Below is a small trained network, with its code and all its weights. Each question gives an input and a class and asks what happens when units are switched off, that is, made to give their printed mean instead of their output.

import numpy as np


def w(rows, s, z=0):
    codes = np.array(rows[::2]) - 128.0
    scale = np.full(codes.shape[1], s)
    scale[-1] = z or s
    return codes * scale


def f(y):
    return np.maximum(y, 0)


def log_softmax(a):
    a = a - a.max(-1, keepdims=True)
    return a - np.log(np.exp(a).sum(-1, keepdims=True))


def net(x, mask):
    res = np.array(x, float).reshape(1, 7) / 4 @ E
    y = f(res @ A[0][:, :-1].T + A[0][:, -1])
    res = res + np.where(mask, y, B[0][:, -1]) @ B[0][:, :-1]
    return log_softmax(res[-1] @ U[:, :-1].T + U[:, -1])


A, B = {}, {}
E = w([
[128,90,131,71,44,141,97,127,176,202,124],'x0',
[114,130,164,108,152,102,200,17,139,116,24],'x1',
[147,99,79,166,69,90,109,104,43,73,147],'x2',
[116,89,1,120,213,28,137,125,142,84,109],'x3',
[144,72,62,28,66,218,111,83,47,28,156],'x4',
[169,170,116,207,2,140,98,112,194,64,220],'x5',
[143,150,121,192,147,161,100,232,173,89,177],'x6',
],0.0076)
A[0] = w([
[128,117,117,35,99,175,110,194,126,168,170,156],'neuron 0',
[129,139,178,94,156,179,137,119,141,120,119,104],'neuron 1',
[127,109,157,21,95,176,136,6,103,129,87,130],'neuron 2',
[124,124,113,98,186,94,135,134,181,162,94,2],'neuron 3',
[133,144,147,156,149,87,123,92,186,165,137,110],'neuron 4',
[131,104,83,82,148,129,121,165,47,104,133,102],'neuron 5',
[130,119,111,79,176,154,122,170,48,114,137,96],'neuron 6',
[130,124,114,140,145,124,122,128,99,128,136,118],'neuron 7',
[125,107,187,97,83,147,118,142,94,200,96,112],'neuron 8',
[127,154,113,148,165,134,130,102,174,89,160,19],'neuron 9',
[128,102,85,142,81,77,112,118,139,153,137,88],'neuron 10',
],0.019,0.0074)
B[0] = w([
[130,116,160,137,123,133,126,134,213,129,133,208],'neuron 0',
[129,143,133,141,126,112,135,128,120,138,114,173],'neuron 1',
[123,139,99,118,146,92,134,119,5,146,110,254],'neuron 2',
[132,110,85,123,125,146,111,128,154,98,155,179],'neuron 3',
[125,136,133,114,151,132,142,116,117,127,103,185],'neuron 4',
[121,143,80,133,162,136,132,134,95,110,119,190],'neuron 5',
[128,147,105,114,149,122,144,100,109,129,103,185],'neuron 6',
[134,149,128,99,104,149,137,103,129,147,123,146],'neuron 7',
[129,158,175,152,119,136,138,136,140,134,125,191],'neuron 8',
[128,159,151,146,112,147,132,134,130,143,126,155],'neuron 9',
[125,126,109,116,136,137,130,122,85,116,127,161],'neuron 10',
],0.024,0.022)
U = w([
[87,142,87,73,176,94,152,100,67,156,53,128],'0',
[105,161,221,155,155,129,148,159,178,185,77,125],'1',
[97,33,141,48,144,89,73,179,190,180,119,3],'2',
[144,136,128,156,1,133,93,136,63,93,171,99],'3',
[130,120,86,128,94,191,89,162,182,52,165,184],'4',
],0.0086,0.0062)

Each question gives the input, the list of numbers given to net, and the class t.
The units are the neurons (one row each of A and B). Each row of codes is followed by its name. A weight is (code - 128) times the scale printed after its matrix; where a second scale follows, it is the last column's (A, B and U).
mask holds one flag per neuron, in row order. A switched-off neuron (its flag False) gives its mean, the last column of its row in B, instead of its output. The means were averaged over made-up inputs and are rounded, as every weight is.
A unit's drop is (log p(t) with every unit on - log p(t) with that unit switched off) / (log p(t) with every unit on - log p(t) with every unit switched off).
The circuit of an input: a set's keep is (log p(t) with only the set's units on - log p(t) with every unit switched off) / (log p(t) with every unit on - log p(t) with every unit switched off). Starting from all 11 units, units are removed one at a time, each time the one whose removal leaves the highest keep (on an exact tie, the one counted first), for as long as the keep stays at least 0.8.
units of the circuit, in order: the units of the circuit, biggest drop first
most important unit: the unit with the biggest drop
k most important neurons: the k neurons with the biggest drops, biggest first
drop when u is switched off: that unit's drop, to one decimal
input [1,-3,-3,1,-1,8,-3], class 3: most important unit -> neuron 2
input [-5,-1,-7,8,-5,2,-8], class 4: units of the circuit, in order -> neuron 2; neuron 3
input [3,5,-8,3,-4,-5,1], class 4: 2 most important neurons -> neuron 3; neuron 2
input [-5,0,4,8,-8,6,8], class 1: 2 most important neurons -> neuron 2; neuron 9
input [-2,8,5,0,6,7,6], class 3: 3 most important neurons -> neuron 6; neuron 4; neuron 5
input [0,7,1,-6,4,5,6], class 3: 4 most important neurons -> neuron 6; neuron 4; neuron 5; neuron 10
input [-2,4,6,-2,-7,0,1], class 1: 2 most important neurons -> neuron 2; neuron 5
input [7,6,-8,4,-7,7,6], class 1: 4 most important neurons -> neuron 2; neuron 4; neuron 9; neuron 5
input [4,-8,-5,3,2,-5,-4], class 1: 3 most important neurons -> neuron 0; neuron 2; neuron 8
input [5,-5,-6,-6,6,4,-5], class 1: 2 most important neurons -> neuron 0; neuron 8
input [-4,7,7,-4,2,8,8], class 3: 2 most important neurons -> neuron 0; neuron 3
input [0,-6,-3,6,-3,3,6], class 4: 2 most important neurons -> neuron 2; neuron 8
input [-7,-4,4,5,-8,4,6], class 1: 2 most important neurons -> neuron 2; neuron 9
input [7,-7,-8,1,7,-6,8], class 1: most important unit -> neuron 0
input [4,-4,7,-1,8,0,8], class 4: drop when neuron 0 is switched off -> 0.7
input [-6,5,2,-3,1,8,-1], class 3: drop when neuron 2 is switched off -> 0.1
input [-2,-5,4,7,-2,6,8], class 4: drop when neuron 2 is switched off -> 2.0
